What can hang from each mark
dekat: lebo pupi sabena
pupi: tegaz
duba: kavev tinato
lebo: kavev
tinato: duba kavev sabena tegaz
sabena: tegaz
tegaz: dabi fuvo sabena zugig
zugig: riva
kavev: duba zoku
dabi: tinato zoku
veni: fuvo riva tinato zugig
fuvo: dekat riva sabena
zoku: tegaz veni
riva: pupi sabena

Every row comes from one small tree of marks. Brackets hold a mark, then the marks that hang from it, in alphabetical order. Every link used is in the known rows. Which tree was each row made from?
Known rows
{pupi {tegaz {fuvo dekat}}}: [-340  -30 -214   93  153  -59    3 -171 -201 -199  144  -23  -59 -265
  -63 -137   95  311 -146  240  115  212 -289  366  137  -65  151   36
  123 -100  117  173  -29  102  -93  153 -424  -70  -36 -123  -51  -52
 -302  346   36  365   33]
{kavev duba {zoku {tegaz dabi sabena}}}: [-264   25 -421  359  328  159 -231 -294 -190 -170  -34 -100  -56 -270
 -337 -167  132  479   68  332   98  276 -314  201   18 -178   -5   34
   47 -190   39  126  -55  115  -10  343 -232 -101 -293   99 -184   10
 -137  389   29  244 -207]
{dabi {tinato duba sabena} zoku}: [ -51 -208  -83   85  384   89 -253 -391  -89   -6  325   84   69 -149
 -174   88  192  647  -88  194   28   50  -89  121  -85  306  190   52
   -2  -21  -88 -146 -136   59  143  171 -322 -312 -100  266  -52 -122
  -60  548  143  147  -96]
{zoku {tegaz {fuvo riva} zugig}}: [-218  -37 -145   51  184    8  -63 -186 -126 -164   73 -129   28 -420
    7 -142   34  351  -15  252  258  119 -201  250  216  -44  121    2
  344  -35  227  198 -252  -98   40  122 -435  -20  -29 -166 -223   31
 -433  505  -34  320  -18]
{riva pupi {sabena {tegaz zugig}}}: [-105 -168  -56  216  112  334 -155 -337  -54   24  430  224 -222 -445
  -98  -95   96  424 -156  235   90  221 -279  152   76   32  270  -14
   81  215  140  -87 -168  -15  233  495 -315   11 -174   94  181   50
  -36  376  -21  174  264]
{zoku {tegaz fuvo sabena}}: [-188  -73 -149   46  180   96  -61 -163 -185  -67  134 -125   55 -425
  -10 -177   26  372  -19  224  225  253 -201  152  184    4  131   -5
  204  -14  185  196 -211  -54 -101  129 -442  -91 -141  -66 -160   82
 -398  481   37  314  106]
{duba {kavev {zoku {tegaz sabena}}} tinato}: [-230  144 -295   -3  116  -19 -275   58 -151 -195  115  119  110 -261
   42 -160   79  368  102  346  212  176  -92  147  108   80  196  -12
 -296   41 -111  -41 -276   43  547  222 -465  162 -320  -64   -4    0
 -194  552  112  139   79]
{veni {fuvo dekat} zugig}: [-275   87 -290   -9  117   66  178   28 -200 -305   86   53 -248 -270
  -95 -163 -371  368 -203  237  -19  204 -135  247  114 -249  374  164
  -86 -243 -268   96 -283  -23  299  143  -19 -115 -206   50 -214  -56
 -417  306  -50  223   97]
{pupi {tegaz {dabi tinato} {fuvo dekat riva} sabena}}: [-352 -159 -260   86   73  -78  -39 -288 -291 -164  -26  -94  107 -283
  130  -43  183  423  -23  185  162  116 -234  262  123  -82  159  -39
  168 -154  340  173  -64   57 -189  254 -472 -167   54 -156  -74 -247
 -358  426  168  143  -56]
{sabena {tegaz dabi fuvo {zugig riva}}}: [-184 -240  -58  136  -22   36  -99 -280 -107 -117  118  -81  -37 -287
  134 -181  112  253   22  251  147  249 -264  160  219  106  153   -5
  241  -23  262   37 -159  -18  -35  204 -407 -129  -22 -143    6 -197
 -272  344  178  261  -41]
{riva {pupi {tegaz {dabi tinato} zugig}} sabena}: [-189 -254 -134  267  148  307 -178 -388 -135   15  298  138 -159 -456
 -123  -14  271  551 -173  116  110  238 -317  207   -1  -45  268  -85
   76  122  275  -11 -105   28   89  572 -412  -51 -158   61  122   -2
  -73  390  -92  148  219]
{lebo {kavev {duba {tinato {sabena {tegaz fuvo}}}}}}: [ -99   43 -188  -25   21   77  -78 -114  -85 -144  142  226   77 -270
 -132 -129  -93  419  -24  325  114   75 -396  264  -18    9  211   96
   17  -21  169  -31  -88   55  260  115 -215 -148  -74  128   -2 -164
 -177  302   28  289  146]
{pupi {tegaz {dabi zoku} {zugig {riva sabena}}}}: [-328 -323  -96  158  202   64 -149 -307 -102  -70  173 -132  -78 -262
  -68  -71  285  352  -22   90   89  224 -271  156   29   34  150  -85
   97 -103  267  125  -96   48 -117  309 -540 -114 -111 -124   35 -115
 -198  359   59  263  -48]
{riva {sabena {tegaz {dabi {zoku veni}} fuvo zugig}}}: [-184 -231  -44  111   63   84 -123 -427    8   43  178   97  -28 -332
   40  -62  226  327 -154  149  133  174 -176  181   75    9  233  -38
   85   11  229    9 -194  -18   95  310 -378 -138 -175   40   25  -80
 -205  396   59  170  188]
{pupi {tegaz {fuvo riva sabena}}}: [-392  -21 -235   28  101  -53   43 -180 -173 -250  141   20   32 -301
   42 -226   57  324  -59  295  152   78 -249  372  130  -63   91   63
  155  -94  126  240  -59   91  -69  123 -438  -42   -4 -186  -59  -58
 -223  379   27  285    2]
{fuvo {dekat lebo} {riva {pupi tegaz}} sabena}: [-339   81 -513  -73  162  -49  -73  -61  -24 -223  113  239   26 -254
  216 -313 -168  542 -135  460  125 -362  -32  403  -28 -374  131   75
   37  161  -57  132 -265  -42  393  332 -226   70  -28  -55   41 -158
 -138  524  111  -47  -14]
{tinato {duba {kavev zoku}}}: [-151   43 -333   33   51  105 -308 -138 -144 -149  264   42  -32 -318
 -173  -90   39  449  -44  366    0  245 -175  208  136  170  218   41
  -98   11  -25  -66 -148  156  321  150 -338  -18 -129   42 -116  -48
  -45  408  111  178 -103]
{pupi {tegaz {fuvo {dekat lebo} riva}}}: [-374  -23 -256   41  125  -97  -13 -166 -161 -213   87   13    4 -265
  -30 -158   29  342 -143  273  142   64 -267  378  127 -125  154   44
  123  -77  149  151  -86   41  -17  177 -420  -58   -7 -170  -59  -85
 -281  374   56  276   -2]
{zugig {riva pupi {sabena tegaz}}}: [-171 -229 -158  109  112  353 -196  -92   25   60  463   85 -305 -458
 -125 -209  -65  453  -93  232  170  146 -235  149  -25   -4  256  152
   43  276   23  -63 -239  -35  233  408 -377  -28 -281   -3  201   27
   19  286  -12  127  148]
{dekat lebo {pupi {tegaz dabi sabena}}}: [-277 -322 -193   58   82  147 -158 -306  -63  -99  104   79  193 -142
  -24 -290   36  396 -108   49  -30  101 -287  233   51 -158  238 -151
 -184    9  170 -182 -173 -100  -29  358 -514 -187 -309   20   73   11
 -109  490  186  165  151]
{dabi {tinato {duba kavev} sabena} {zoku tegaz}}: [ -95 -153 -139   19  472   -8 -321 -386 -126    4  283  119  101 -197
 -163   10  153  626  -18  182  140   64 -109   97  -91  262  151   98
  -11   13 -102 -151 -176   47  242  207 -392 -260 -122  264   25  -94
 -125  638   90  156  -27]
{lebo {kavev duba zoku}}: [-225   53 -237  143  166  213 -150 -193 -121 -184   95  132   22 -235
 -365 -136  -15  428   14  370   27  169 -407  321  -57  -57  158  116
   -4 -158   69   73  -25   87  232  133 -218 -149 -156  152 -142 -158
 -102  284  -95  304  -70]
{dabi {tinato duba kavev {tegaz sabena}}}: [  14 -158 -243  146  103  143 -233 -245 -172 -229  348  108   48 -264
   -7  -36   12  602  -63  251   13  102  -98   14  116  201  195   78
  201  201  137 -241  -89   46  112  196 -260 -168   74  244  -38 -217
  -29  515  224  291 -107]
{tinato {kavev duba} sabena tegaz}: [ 127  -51 -326   66   25  116 -258 -225  147 -177  356  195  -61 -271
  -91 -248 -134  486  -73  140  -13  100  -94  -58  -26   -7   60   88
   77  282  207 -236  -98  230  122  217  -78   54  124  432   49 -114
   33  351  177  415  -92]
{zoku {tegaz dabi sabena {zugig {riva pupi}}} veni}: [-171 -412 -251  114  172  146 -214 -182 -154  -84  116 -216  -59 -387
  166 -132  166  424  -43  224  332  168 -179  -38   41 -223  141  -27
  237   85  324  259 -308 -284 -124  301 -475 -162 -314 -131 -103  -40
 -489  476 -103   50  100]
{fuvo {riva {pupi tegaz}} sabena}: [-346   35 -330  -10  115   99   -4 -112 -116 -266  273  143   -5 -394
  129 -314  -73  475  -20  435  161 -146 -126  320   32 -159   96   93
  126  110  -19  205 -185   17  226  252 -315   67  -38 -146   -3  -70
  -89  453  -14   19  -11]
{veni {fuvo {dekat pupi}} {riva {sabena tegaz}} zugig}: [-311  -48 -282 -143  146  100  134   54 -139 -193   12  261 -438 -180
 -174 -293 -581  376 -134   94 -159  137 -226  230   12 -362  516  162
  -62 -220 -234 -163 -372  -40  348  331   45  -47 -182  121   -1  -52
 -242  255  -52  205  292]
{tegaz dabi {zugig {riva pupi sabena}}}: [-106 -341 -138  166  -20  302 -250 -223    9   13  163 -132 -125 -449
   44  -52  211  493  -30  120  124  201 -167   98   51    2  270 -135
  122   88  371   49 -288  -45   97  388 -445  -43 -149  -76  -68 -121
 -204  349   51   90  -27]
{zoku {veni {tinato kavev tegaz}}}: [-140 -156 -212   62  170  100  -32  -25  -97 -360  343   61 -109 -244
  -59 -271 -114  372 -249  377  126   35  -92   65   34 -183  247  118
  145  174  -43   27 -231 -148  101  121 -218  -95 -210   58 -127  -92
 -283  300  -70  157  210]
{fuvo {dekat {sabena tegaz}} riva}: [-365  125 -261 -129  193  -69   -5  -80   34 -252  159  108  -57 -228
  118 -165 -155  391  -82  355  203 -160   57  307   66 -198  205  110
   68  106  -74  -57 -269   31  454  183 -214   37  -16  -76  -18 -126
 -206  501  145   69  -13]
{dabi {tinato duba sabena} {zoku tegaz {veni fuvo}}}: [-121 -271 -189   62  496   -5 -190 -409 -152  -32  232   94   15 -172
 -119   36  112  618 -146  208  182   33 -135   89 -138   41  127  205
   56  -29 -126  -40 -201  -96  108  185 -224 -389 -246  259  -57  -82
 -265  578  -80  116   39]
{pupi {tegaz dabi {fuvo dekat riva} sabena zugig}}: [-305 -204 -231   74  -13  -75  -77 -296 -230 -144  -78 -182   65 -273
  207  -11  207  327   19  158  100  150 -235  218  204  -75  150 -170
  211 -206  523  263  -97   39 -253  225 -511  -73  138 -223 -125 -232
 -437  402  209  213 -120]
{dabi {tinato duba kavev sabena} {zoku {veni zugig}}}: [   8 -329 -200   19  291   56 -339 -386  -49  -24  269  157  -23  -80
  -58    2   69  663 -176  168   93   23  -25   36 -165  154  204   78
   34   -8  -86 -146 -247  -90  178  222 -279 -374 -129  352  -27 -180
 -145  520    3   60  -56]
{riva {pupi {tegaz {dabi zoku} fuvo zugig}} sabena}: [-178 -283 -104  209   96  262 -227 -465 -100  172  206  108 -177 -457
  -90  -46  262  540 -186   88   77  261 -331  260    6  -40  253 -143
   73   64  373   83 -108   24   10  519 -451  -59  -87   23   89  -10
 -120  357  -86  170  177]
{kavev {duba {tinato tegaz}}}: [-115  133 -323  206  135   53  -81  -31 -113 -331  216  116  -85 -296
 -164 -120  -45  509 -108  394   76   51 -251  190   75  -67  190   74
   -8   89  -17  -85  -56   84  231  188 -179  -14 -206   30  -90  -16
  -84  364  155  283    5]
{kavev duba {zoku {tegaz zugig} veni}}: [-267  -18 -427  386  400   98 -233 -280 -142 -292   -9  -37 -149 -175
 -311 -119  142  422  -37  419  172  172 -317  245  -10 -277   -3  119
  109 -183  -21  193  -72  -30   45  266 -233 -113 -373   66 -223   42
 -230  399 -139  268 -179]
{sabena {tegaz fuvo zugig}}: [-173 -108    8  153   56   24  -21 -287 -142 -219  201   27  -22 -239
   67 -136   79  195  -22  327  111  244 -272  192  276  171  156   11
  229  -57  158   40 -108   -9   -6  113 -378  -85   -9  -95  -27  -98
 -284  386  157  369   21]
{kavev {duba {tinato sabena}} {zoku {tegaz fuvo} veni}}: [-175   43 -527  233  292  -15 -263 -164  -78 -148  -67   46  -78 -169
 -182 -144   98  503  -72  362  227  101 -267  289  -54 -306   -4  113
  -24  -83  -36  120 -131    6  169  302 -180  -79 -380  117 -147   83
 -198  420  -88  222  -57]

Write each row's tree
[-263    4 -215   93  139   84 -287 -193 -152 -194   79    9   89 -294
  -51 -158  156  319  127  287  151  294 -139  114  111   82  166  -24
 -152  -93   58   71 -211   84  283  195 -497   68 -211  -20 -103  -87
 -245  493   63  169  -64] => {duba {kavev {zoku {tegaz dabi sabena zugig}}}}
[-118  134 -224  -81  -84 -102 -199   65 -106 -237  198  220   98 -315
  178 -176  -31  407  -45  325  133   77  -89  166  175   98  314   16
 -221  213   43 -123 -184   63  528   90 -417  156  -91  -76   -1 -128
 -165  500  198  228  136] => {duba kavev {tinato {tegaz fuvo}}}
[-272 -122 -380  170  295   57 -189 -195 -194 -116    9 -147  -56 -244
 -191 -244  108  432 -128  330  135  223 -210  286   62 -265   87   52
  155  -79  -23  191 -192  -73   47  277 -252 -153 -275   15 -243   -6
 -272  389 -152  172   -8] => {kavev {zoku {tegaz dabi fuvo} {veni {tinato duba}}}}
[-138   78 -294   10   28   13 -192   20  -46 -141  117   58   43 -318
   59 -211   -2  432  -17  300  232   89  -73  220  111    9  112  -13
   47  127   -8  -64 -335  -23  407  240 -321  107 -153  -50  -72    3
 -200  473   41  207  -11] => {duba {tinato {kavev {zoku {tegaz {fuvo riva}}}}}}
[-135  145 -222  -63  -20  -72 -186  108 -103 -299  291  224   85 -306
  126 -178  -28  394  -34  340  123   69  -68  102  148   99  313   30
 -255  249  -47 -170 -189   67  587  123 -393  180 -153  -55   38 -106
 -119  513  194  203  150] => {duba kavev {tinato tegaz}}
[-154 -300  -54   46  358   81 -160 -198  -16  -93  307  -23 -112 -130
  -96 -133   30  427 -146  266   45   -8  -77   53  -77  -10  225   42
   28   23  -34  100 -215 -139   47  100 -351 -184 -201   58  -93 -115
 -242  377   19  142   28] => {dabi {zoku {veni {tinato sabena {tegaz {zugig riva}}}}}}
[-319   51 -228  -39   87  -36   59 -137  -42 -369  229  118  101 -265
  262 -282  -71  275   79  458  154 -187  -39  236  152  -38   68  104
  197   28  -29  132 -231    2  262  120 -287   45    2 -143  -23 -150
 -154  503  176   98  -65] => {fuvo riva {sabena {tegaz zugig}}}
[-144 -105 -190 -132  199  256   12  245  -98 -262  182  153 -411 -222
 -370 -386 -538  493 -136  181 -122  108 -121   52  -16 -125  543  -27
  160  -77 -161 -147 -468  -72  255  345 -101   16  -82  163  -91   -5
 -131  136  -50  185  369] => {veni {riva sabena} {tinato kavev} zugig}
[-259   69 -416 -102  162   -5  -31  -74   34 -192  151  150   48 -155
  221 -319 -119  403 -102  258    5 -173   45  446    4 -302  178   39
  -66   65 -187   16 -254   40  336  165 -264   -4 -185   94  -22  -81
 -204  553  199  118   37] => {fuvo {dekat pupi} sabena}
[ -33  -33 -378   -1  -23    4 -171 -176  -99 -108  278   35  -25 -323
   58 -198  -87  541 -179  308 -139   68 -144  250  223    0  170   56
  198  210  189    0   -1  131   76   75 -172  -73  176  106 -137 -123
   17  445  216  400 -104] => {tinato duba {tegaz {fuvo sabena}}}
[-118 -228 -223   -4  -23  100 -227 -199  100   73  -10  -54 -127 -256
  171  -35   -6  394  -74   65   67    2 -117  387  111 -119  299  -67
  123  -31  362   59 -299  -74  107  182 -489  -48  -37  -47 -112 -112
 -344  407  181  262  -73] => {tegaz {fuvo {dekat pupi}} {zugig {riva sabena}}}
[-215 -185    7   27  152  119 -119 -289  134 -161   76  237   86  -72
   87 -201    9  415 -114  274  141   89  -77  173  112   82  226  -82
  -87   84  113 -170 -233  -65  240  183 -352 -126 -170   78   30   30
  -72  513  175  327  187] => {dekat lebo {sabena {tegaz fuvo zugig}}}
[-171 -188 -133  119  182  116 -105 -218 -180 -132  102 -228   95 -403
   51 -104  189  365   55  164  190  274 -166    7  184    2  127 -141
  229  -33  299  160 -248  -68  -96  245 -449  -73 -140  -77 -163   -4
 -423  525   89  243   37] => {zoku {tegaz dabi sabena zugig}}
[-237 -221  -84  106  151   81 -138 -309 -103  -71  154  -85   51 -323
  -42 -141  258  454 -151  240  147  195 -117  131  -26  -12  201  -52
    1  -30   43  104 -207  -51   50  185 -382 -216 -271  -60 -170 -145
 -294  402  -31    9   10] => {tegaz {dabi {zoku veni}}}
[-206 -101 -326  154  271  157 -175 -115  -97 -205  204  -46  -90 -141
 -238 -155   74  399 -135  364   27  162 -132  204   10 -134  145   74
  -21  -56 -146  102 -180   -1  136  215 -203  -96 -303  115 -203    9
 -135  337  -71  153  -23] => {kavev {zoku {veni {tinato duba sabena}}}}
